Here is a tiny trained network, its code and every weight. The questions are about switching its units off for an input and a class, where a switched-off unit gives its printed mean instead of its output.

import numpy as np


def w(rows, s, z=0):
    codes = np.array(rows[::2]) - 128.0
    scale = np.full(codes.shape[1], s)
    scale[-1] = z or s
    return codes * scale


def f(y):
    return y / 2 * (1 + np.tanh(0.7978845608 * (y + 0.044715 * y**3)))


def log_softmax(a):
    a = a - a.max(-1, keepdims=True)
    return a - np.log(np.exp(a).sum(-1, keepdims=True))


def net(x, mask):
    res = np.array(x, float).reshape(1, 4) / 4 @ E
    y = f(res @ A[0][:, :-1].T + A[0][:, -1])
    res = res + np.where(mask, y, B[0][:, -1]) @ B[0][:, :-1]
    return log_softmax(res[-1] @ U[:, :-1].T + U[:, -1])


A, B = {}, {}
E = w([
[221,52,40],'x0',
[133,214,72],'x1',
[93,253,42],'x2',
[243,196,208],'x3',
],0.0049)
A[0] = w([
[181,131,55,255],'neuron 1',
[173,118,202,195],'neuron 2',
[82,161,159,82],'neuron 3',
[122,188,149,209],'neuron 4',
[175,145,103,167],'neuron 5',
[33,142,115,128],'neuron 6',
[25,137,193,90],'neuron 7',
[106,62,157,111],'neuron 8',
[120,178,140,201],'neuron 9',
[195,33,180,84],'neuron 10',
[83,36,24,166],'neuron 11',
[247,214,127,17],'neuron 12',
[181,156,86,175],'neuron 13',
],0.015,0.0043)
B[0] = w([
[64,218,129,223],'neuron 1',
[123,17,134,215],'neuron 2',
[131,125,69,153],'neuron 3',
[60,112,79,200],'neuron 4',
[88,157,171,164],'neuron 5',
[168,124,34,193],'neuron 6',
[187,62,55,199],'neuron 7',
[201,148,170,182],'neuron 8',
[69,122,84,186],'neuron 9',
[184,81,228,237],'neuron 10',
[194,253,156,253],'neuron 11',
[26,98,136,204],'neuron 12',
[85,179,175,180],'neuron 13',
],0.029,0.0069)
U = w([
[217,137,109,37],'0',
[73,46,111,254],'1',
[109,215,135,165],'2',
[164,220,153,164],'3',
[2,105,184,16],'4',
[190,56,253,169],'5',
[102,65,39,53],'6',
],0.0053,0.0059)

Each question gives the input, the list of numbers given to net, and the class t.
The units are the neurons (one row each of A and B). Each row of codes is followed by its name. A weight is (code - 128) times the scale printed after its matrix; where a second scale follows, it is the last column's (A, B and U).
mask holds one flag per neuron, in row order. A switched-off neuron (its flag False) gives its mean, the last column of its row in B, instead of its output. The means were averaged over made-up inputs and are rounded, as every weight is.
A unit's drop is (log p(t) with every unit on - log p(t) with that unit switched off) / (log p(t) with every unit on - log p(t) with every unit switched off).
The circuit of an input: a set's keep is (log p(t) with only the set's units on - log p(t) with every unit switched off) / (log p(t) with every unit on - log p(t) with every unit switched off). Starting from the 12 units with the biggest drops (on a tie, the unit counted first), units are removed one at a time, each time the one whose removal leaves the highest keep (on an exact tie, the one counted first), for as long as the keep stays at least 0.8.
units of the circuit, in order: the units of the circuit, biggest drop first
unit that matters most: the unit with the biggest drop
k most important neurons: the k neurons with the biggest drops, biggest first
drop of u: that unit's drop, to one decimal
input [-6,0,-7,-2], class 5: units of the circuit, in order -> neuron 8; neuron 1
input [-6,-1,1,7], class 6: unit that matters most -> neuron 10
input [-3,2,-4,8], class 1: 2 most important neurons -> neuron 2; neuron 1
input [-6,7,7,3], class 6: 2 most important neurons -> neuron 6; neuron 3
input [-8,-4,-2,-6], class 0: 2 most important neurons -> neuron 8; neuron 12
input [-2,3,-2,-6], class 3: 2 most important neurons -> neuron 11; neuron 2
input [0,0,-1,5], class 4: 3 most important neurons -> neuron 7; neuron 6; neuron 12
input [-8,-6,-1,3], class 6: units of the circuit, in order -> neuron 7; neuron 10
input [0,-6,2,1], class 5: units of the circuit, in order -> neuron 1; neuron 6
input [6,-4,-1,0], class 5: 2 most important neurons -> neuron 10; neuron 6
input [-5,2,-5,8], class 1: units of the circuit, in order -> neuron 2; neuron 11
input [-3,6,-4,2], class 1: 2 most important neurons -> neuron 11; neuron 1
input [-3,8,7,-8], class 6: 4 most important neurons -> neuron 6; neuron 4; neuron 9; neuron 7
input [-1,-6,1,-3], class 0: unit that matters most -> neuron 1
input [-3,7,-1,0], class 1: 2 most important neurons -> neuron 11; neuron 1
input [5,0,-1,0], class 3: drop of neuron 12 -> 0.2
input [-6,2,-6,-7], class 0: drop of neuron 9 -> 0.0
input [-7,6,-5,8], class 1: drop of neuron 1 -> 0.1
input [7,-4,2,-7], class 3: drop of neuron 11 -> 0.2
input [4,-2,-1,8], class 4: unit that matters most -> neuron 12
